Here is a tiny trained network, its code and every weight. The questions are about switching its units off for an input and a class, where a switched-off unit gives its printed mean instead of its output.

import numpy as np


def w(rows, s, z=0):
    codes = np.array(rows[::2]) - 128.0
    scale = np.full(codes.shape[1], s)
    scale[-1] = z or s
    return codes * scale


def norm(h):
    return h / np.sqrt((h * h).mean(-1, keepdims=True) + 1e-5)


def f(y):
    return np.maximum(y, 0)


def log_softmax(a):
    a = a - a.max(-1, keepdims=True)
    return a - np.log(np.exp(a).sum(-1, keepdims=True))


def net(x, mask):
    res = np.array(x, float).reshape(1, 2) / 4 @ E
    u = 0
    for l in range(2):
        y = f(norm(res) @ A[l][:, :-1].T + A[l][:, -1])
        res = res + np.where(mask[u : u + 8], y, B[l][:, -1]) @ B[l][:, :-1]
        u += 8
    return log_softmax(norm(res)[-1] @ U[:, :-1].T + U[:, -1])


A, B = {}, {}
E = w([
[171,127,88,67,88,149,188,199],'x0',
[121,116,130,136,133,253,114,192],'x1',
],0.0044)
A[0] = w([
[134,124,84,149,171,62,142,125,136],'L0N1',
[124,99,153,158,125,254,73,178,133],'L0N2',
[112,122,167,178,182,198,106,155,35],'L0N3',
[123,115,188,176,187,89,75,123,100],'L0N4',
[9,137,145,170,154,206,79,116,1],'L0N5',
[85,156,155,166,184,107,68,79,60],'L0N6',
[86,131,180,173,159,131,40,94,226],'L0N7',
[93,106,177,167,187,103,29,81,139],'L0N8',
],0.0046,0.0026)
B[0] = w([
[148,104,98,123,85,211,162,139,185],'L0N1',
[61,203,253,183,155,188,126,148,244],'L0N2',
[151,151,153,138,239,114,49,103,184],'L0N3',
[80,143,105,150,141,132,166,207,198],'L0N4',
[218,138,147,159,177,143,26,49,199],'L0N5',
[83,148,102,127,129,123,178,214,206],'L0N6',
[91,91,134,185,106,158,165,5,253],'L0N7',
[78,158,104,97,67,155,119,224,244],'L0N8',
],0.0048,0.0049)
A[1] = w([
[162,140,164,133,143,120,87,54,64],'L1N1',
[71,160,100,180,164,164,96,161,183],'L1N2',
[134,118,100,141,151,102,97,152,95],'L1N3',
[207,124,161,121,225,152,47,147,126],'L1N4',
[254,102,92,43,148,78,126,121,49],'L1N5',
[127,146,164,118,178,155,113,211,4],'L1N6',
[78,76,56,126,115,100,130,95,135],'L1N7',
[57,130,35,129,99,166,153,103,126],'L1N8',
],0.006,0.0015)
B[1] = w([
[63,134,74,169,113,157,65,99,149],'L1N1',
[233,92,133,38,135,92,136,111,254],'L1N2',
[114,131,122,132,127,109,106,131,128],'L1N3',
[105,38,11,159,92,22,154,128,179],'L1N4',
[227,63,179,108,253,129,62,39,205],'L1N5',
[107,217,92,70,46,92,200,142,187],'L1N6',
[143,97,98,179,73,125,159,175,190],'L1N7',
[146,134,88,164,98,80,123,107,217],'L1N8',
],0.0056,0.0053)
U = w([
[84,94,36,193,12,47,166,115,146],'0',
[79,159,190,192,200,191,20,76,146],'1',
[249,43,132,61,214,83,115,66,148],'2',
[125,207,158,35,87,172,189,235,151],'3',
[42,44,153,61,158,87,83,190,18],'4',
[22,65,135,45,175,76,80,177,8],'5',
[56,77,146,52,134,95,77,152,44],'6',
],0.013)

Each question gives the input, the list of numbers given to net, and the class t.
The units are the neurons (one row each of A and B). Each row of codes is followed by its name. A weight is (code - 128) times the scale printed after its matrix; where a second scale follows, it is the last column's (A, B and U).
mask holds one flag per neuron, layer by layer. A switched-off neuron (its flag False) gives its mean, the last column of its row in B, instead of its output. The means were averaged over made-up inputs and are rounded, as every weight is.
A unit's drop is (log p(t) with every unit on - log p(t) with that unit switched off) / (log p(t) with every unit on - log p(t) with every unit switched off).
most important unit: the unit with the biggest drop
top k neurons: the k neurons with the biggest drops, biggest first
k most important neurons of layer l: the k neurons of layer l with the biggest drops, biggest first
drop when u is switched off: that unit's drop, to one decimal
input [-2,0], class 0: most important unit -> L0N7
input [4,-2], class 2: 2 most important neurons of layer 0 -> L0N2; L0N7
input [1,1], class 3: top 2 neurons -> L0N5; L0N7
input [7,-2], class 2: top 2 neurons -> L0N2; L1N5
input [7,0], class 2: top 3 neurons -> L0N2; L0N8; L1N5
input [6,-2], class 2: top 2 neurons -> L0N2; L1N5
input [-8,0], class 0: top 2 neurons -> L0N2; L0N8
input [-1,0], class 0: 2 most important neurons of layer 0 -> L0N7; L0N2
input [7,-5], class 2: drop when L0N1 is switched off -> 0.0
input [8,-8], class 2: drop when L1N5 is switched off -> 0.4
input [-7,0], class 0: drop when L0N8 is switched off -> 0.1
